Here is a tiny trained network, its code and every weight. The questions are about switching its units off for an input and a class, where a switched-off unit gives its printed mean instead of its output.

import numpy as np


def w(rows, s, z=0):
    codes = np.array(rows[::2]) - 128.0
    scale = np.full(codes.shape[1], s)
    scale[-1] = z or s
    return codes * scale


def norm(h):
    return h / np.sqrt((h * h).mean(-1, keepdims=True) + 1e-5)


def f(y):
    return y / 2 * (1 + np.tanh(0.7978845608 * (y + 0.044715 * y**3)))


def log_softmax(a):
    a = a - a.max(-1, keepdims=True)
    return a - np.log(np.exp(a).sum(-1, keepdims=True))


def net(x, mask):
    res = np.array(x, float).reshape(1, 5) / 4 @ E
    u = 0
    for l in range(2):
        y = f(norm(res) @ A[l][:, :-1].T + A[l][:, -1])
        res = res + np.where(mask[u : u + 13], y, B[l][:, -1]) @ B[l][:, :-1]
        u += 13
    return log_softmax(norm(res)[-1] @ U[:, :-1].T + U[:, -1])


A, B = {}, {}
E = w([
[238,77,85,64,137,150,20,50],'x0',
[87,253,202,97,170,235,155,45],'x1',
[140,106,157,241,228,97,134,45],'x2',
[129,126,127,130,130,134,132,130],'x3',
[133,158,121,147,107,120,114,115],'x4',
],0.0063)
A[0] = w([
[52,113,104,196,128,50,142,211,102],'0.n1',
[160,113,126,140,134,152,128,137,54],'0.n2',
[107,154,83,96,207,154,62,94,106],'0.n3',
[39,158,159,165,117,101,153,152,41],'0.n4',
[124,94,190,134,97,139,140,69,113],'0.n5',
[254,99,110,88,108,120,73,108,74],'0.n6',
[84,233,217,108,177,217,135,126,132],'0.n7',
[30,127,165,250,236,54,154,112,28],'0.n8',
[122,129,138,105,120,149,185,84,44],'0.n9',
[161,209,39,33,87,149,131,218,30],'0.n10',
[180,83,158,71,173,37,186,142,220],'0.n11',
[64,199,123,114,150,34,225,130,4],'0.n12',
[158,91,97,182,159,64,194,50,72],'0.n13',
],0.0059,0.0025)
B[0] = w([
[122,116,28,138,106,152,213,125,203],'0.n1',
[112,128,97,114,169,72,84,156,115],'0.n2',
[93,141,112,63,199,55,121,104,150],'0.n3',
[207,149,47,113,195,203,182,150,170],'0.n4',
[131,202,154,63,163,138,82,79,132],'0.n5',
[140,184,44,139,172,164,200,123,187],'0.n6',
[24,39,76,132,40,93,155,53,254],'0.n7',
[203,152,189,101,175,149,57,188,226],'0.n8',
[126,144,167,122,81,66,214,105,126],'0.n9',
[141,85,255,165,139,133,79,160,206],'0.n10',
[74,181,100,183,100,141,96,77,166],'0.n11',
[182,148,116,97,146,158,175,158,171],'0.n12',
[88,124,170,178,128,145,32,160,166],'0.n13',
],0.0056,0.0058)
A[1] = w([
[137,86,81,223,121,68,120,169,104],'1.n1',
[138,157,149,95,191,80,56,118,151],'1.n2',
[196,136,68,70,181,135,76,65,76],'1.n3',
[113,108,36,168,66,73,110,187,39],'1.n4',
[162,97,198,191,193,35,112,106,36],'1.n5',
[78,183,169,169,160,120,108,57,99],'1.n6',
[103,181,166,121,128,98,150,74,107],'1.n7',
[116,130,135,83,27,156,130,201,140],'1.n8',
[75,167,134,224,167,120,178,156,5],'1.n9',
[104,168,145,65,79,137,141,205,54],'1.n10',
[67,147,90,149,78,123,148,75,130],'1.n11',
[127,147,175,143,105,129,64,158,169],'1.n12',
[148,162,136,136,135,99,254,176,59],'1.n13',
],0.0089,0.0021)
B[1] = w([
[73,114,160,23,73,217,187,22,223],'1.n1',
[189,132,145,188,131,119,148,162,175],'1.n2',
[52,206,59,191,150,61,171,220,216],'1.n3',
[62,137,159,72,141,166,164,50,221],'1.n4',
[207,121,213,89,83,126,89,205,188],'1.n5',
[123,65,155,132,38,169,139,156,199],'1.n6',
[153,69,100,2,122,139,140,132,170],'1.n7',
[199,125,208,194,195,104,85,138,254],'1.n8',
[149,151,93,173,151,67,70,144,195],'1.n9',
[197,127,149,197,140,138,87,114,202],'1.n10',
[129,56,73,77,138,127,142,83,192],'1.n11',
[128,82,235,137,179,92,158,166,153],'1.n12',
[135,177,20,120,153,57,46,137,209],'1.n13',
],0.0078,0.006)
U = w([
[63,71,124,18,80,179,167,58,221],'0',
[112,197,24,176,164,80,128,187,3],'1',
[183,101,249,165,125,140,86,184,151],'2',
],0.016,0.00063)

Each question gives the input, the list of numbers given to net, and the class t.
The units are the neurons (one row each of A and B). Each row of codes is followed by its name. A weight is (code - 128) times the scale printed after its matrix; where a second scale follows, it is the last column's (A, B and U).
mask holds one flag per neuron, layer by layer. A switched-off neuron (its flag False) gives its mean, the last column of its row in B, instead of its output. The means were averaged over made-up inputs and are rounded, as every weight is.
A unit's drop is (log p(t) with every unit on - log p(t) with that unit switched off) / (log p(t) with every unit on - log p(t) with every unit switched off).
The circuit of an input: a set's keep is (log p(t) with only the set's units on - log p(t) with every unit switched off) / (log p(t) with every unit on - log p(t) with every unit switched off). Starting from the 12 units with the biggest drops (on a tie, the unit counted first), units are removed one at a time, each time the one whose removal leaves the highest keep (on an exact tie, the one counted first), for as long as the keep stays at least 0.8.
circuit, biggest first: the units of the circuit, biggest drop first
unit that matters most: the unit with the biggest drop
top k neurons: the k neurons with the biggest drops, biggest first
k most important neurons of layer l: the k neurons of layer l with the biggest drops, biggest first
drop of u: that unit's drop, to one decimal
input [-5,-7,3,2,-1], class 0: circuit, biggest first -> [1.n1]
input [-4,-3,-5,-3,-7], class 2: top 4 neurons -> [1.n8; 0.n7; 0.n10; 0.n6]
input [-1,-6,-7,-1,-8], class 2: 4 most important neurons of layer 1 -> [1.n8; 1.n10; 1.n11; 1.n7]
input [-8,-8,0,7,1], class 0: top 4 neurons -> [1.n1; 1.n4; 1.n3; 0.n6]
input [0,-3,-4,-4,-3], class 2: top 3 neurons -> [0.n7; 1.n8; 0.n10]
input [7,-5,1,4,1], class 1: top 2 neurons -> [1.n3; 0.n7]
input [-6,5,-2,-7,6], class 1: top 2 neurons -> [1.n1; 1.n13]
input [-4,-8,-7,8,-1], class 0: 2 most important neurons of layer 1 -> [1.n4; 1.n1]
input [8,7,-4,1,6], class 1: top 3 neurons -> [1.n3; 1.n1; 1.n4]
input [6,-3,-7,-6,7], class 2: 2 most important neurons of layer 0 -> [0.n10; 0.n4]
input [3,-2,-1,-8,7], class 1: 2 most important neurons of layer 0 -> [0.n7; 0.n1]
input [-2,-3,2,-2,-8], class 0: top 2 neurons -> [0.n1; 1.n1]
input [7,6,1,2,0], class 1: 2 most important neurons of layer 1 -> [1.n3; 1.n1]
input [8,5,2,-8,5], class 1: unit that matters most -> 1.n3
input [5,0,5,7,4], class 1: 2 most important neurons of layer 1 -> [1.n3; 1.n8]
input [6,4,2,2,-6], class 1: drop of 1.n3 -> 1.1
input [-4,-8,-4,2,1], class 0: drop of 1.n13 -> 0.0
input [3,-8,-6,1,6], class 0: drop of 1.n4 -> 0.2
